Below are the code and all the weights of a small trained network. Each question names an input and a class and asks about switching units off, where a switched-off unit gives its printed mean instead of its output.

import numpy as np


def w(rows, s, z=0):
    codes = np.array(rows[::2]) - 128.0
    scale = np.full(codes.shape[1], s)
    scale[-1] = z or s
    return codes * scale


def f(y):
    return y / 2 * (1 + np.tanh(0.7978845608 * (y + 0.044715 * y**3)))


def log_softmax(a):
    a = a - a.max(-1, keepdims=True)
    return a - np.log(np.exp(a).sum(-1, keepdims=True))


def net(x, mask):
    res = np.array(x, float).reshape(1, 8) / 4 @ E
    y = f(res @ A[0][:, :-1].T + A[0][:, -1])
    res = res + np.where(mask, y, B[0][:, -1]) @ B[0][:, :-1]
    return log_softmax(res[-1] @ U[:, :-1].T + U[:, -1])


A, B = {}, {}
E = w([
[160,88,102,144,150,199,90,135,175],'x0',
[95,193,219,171,137,102,115,159,110],'x1',
[133,77,107,150,109,142,101,163,119],'x2',
[57,78,118,118,247,135,118,173,110],'x3',
[130,72,110,109,167,128,182,71,158],'x4',
[103,74,130,192,122,110,88,178,192],'x5',
[61,197,70,91,109,62,160,196,130],'x6',
[167,134,170,54,86,149,161,155,92],'x7',
],0.011)
A[0] = w([
[87,155,170,186,77,34,130,74,190,173],'neuron 0',
[41,195,123,54,184,14,212,139,143,198],'neuron 1',
[107,213,143,119,85,69,147,131,123,106],'neuron 2',
[137,173,165,167,83,178,46,174,63,108],'neuron 3',
[123,179,138,146,139,148,42,225,114,4],'neuron 4',
[195,176,114,79,188,167,169,3,80,239],'neuron 5',
],0.0074,0.003)
B[0] = w([
[66,177,94,187,174,118,154,228,87,205],'neuron 0',
[64,184,150,2,125,41,127,149,162,254],'neuron 1',
[58,141,90,87,186,102,107,168,133,204],'neuron 2',
[131,183,186,77,88,152,92,121,119,192],'neuron 3',
[145,50,93,46,83,130,95,52,179,176],'neuron 4',
[98,71,153,104,51,234,152,96,60,251],'neuron 5',
],0.009,0.0096)
U = w([
[150,148,113,49,2,177,164,97,95,187],'0',
[134,159,67,189,95,95,43,120,185,53],'1',
[207,57,87,106,118,166,47,53,218,123],'2',
[104,187,246,122,145,65,91,149,100,78],'3',
[79,86,73,197,235,177,126,149,129,155],'4',
[69,143,45,63,175,18,127,167,141,213],'5',
[198,165,142,107,144,73,172,101,101,2],'6',
[143,171,5,157,92,33,173,140,100,42],'7',
],0.009,0.0056)

Each question gives the input, the list of numbers given to net, and the class t.
The units are the neurons (one row each of A and B). Each row of codes is followed by its name. A weight is (code - 128) times the scale printed after its matrix; where a second scale follows, it is the last column's (A, B and U).
mask holds one flag per neuron, in row order. A switched-off neuron (its flag False) gives its mean, the last column of its row in B, instead of its output. The means were averaged over made-up inputs and are rounded, as every weight is.
A unit's drop is (log p(t) with every unit on - log p(t) with that unit switched off) / (log p(t) with every unit on - log p(t) with every unit switched off).
The circuit of an input: a set's keep is (log p(t) with only the set's units on - log p(t) with every unit switched off) / (log p(t) with every unit on - log p(t) with every unit switched off). Starting from all 6 units, units are removed one at a time, each time the one whose removal leaves the highest keep (on an exact tie, the one counted first), for as long as the keep stays at least 0.8.
circuit, biggest first: the units of the circuit, biggest drop first
most important unit: the unit with the biggest drop
top k neurons: the k neurons with the biggest drops, biggest first
drop when u is switched off: that unit's drop, to one decimal
input [0,6,4,-3,-7,-5,7,8], class 5: circuit, biggest first => neuron 2
input [-3,-3,3,-4,-6,-8,7,7], class 5: top 2 neurons => neuron 2; neuron 1
input [8,-6,-5,6,-7,6,2,8], class 2: top 2 neurons => neuron 4; neuron 1
input [3,3,7,2,-8,-4,3,2], class 0: top 2 neurons => neuron 4; neuron 3
input [-3,3,-4,-3,8,-6,8,6], class 5: top 2 neurons => neuron 1; neuron 2
input [4,1,-6,1,-4,4,-7,2], class 2: top 4 neurons => neuron 1; neuron 0; neuron 5; neuron 2
input [5,-6,8,-5,5,1,6,-2], class 2: top 2 neurons => neuron 0; neuron 1
input [4,0,8,-2,0,7,0,8], class 2: top 2 neurons => neuron 5; neuron 1
input [-4,4,-8,8,-5,4,-1,4], class 5: circuit, biggest first => neuron 1; neuron 4
input [-1,-1,-8,-5,-1,-8,4,-4], class 5: top 2 neurons => neuron 2; neuron 1
input [5,-1,1,2,-5,4,1,6], class 2: top 3 neurons => neuron 5; neuron 4; neuron 1
input [3,4,-5,-4,0,3,4,4], class 5: top 2 neurons => neuron 2; neuron 5
input [-3,-3,-8,-2,-4,-2,0,-3], class 5: top 4 neurons => neuron 2; neuron 1; neuron 3; neuron 0
input [3,-4,6,4,-6,-7,-5,-7], class 2: top 2 neurons => neuron 0; neuron 2
input [7,-5,3,-6,6,6,8,0], class 2: circuit, biggest first => neuron 1
input [-2,0,-7,-7,4,1,3,3], class 5: drop when neuron 0 is switched off => 0.1
input [-8,8,-6,-4,-8,-8,7,-8], class 5: drop when neuron 4 is switched off => 0.0
input [-7,4,7,-5,-4,3,5,7], class 5: drop when neuron 2 is switched off => 0.4
input [5,2,6,-8,-2,-5,4,-7], class 1: drop when neuron 3 is switched off => 0.1
input [5,-3,3,2,-7,8,6,-7], class 1: most important unit => neuron 5
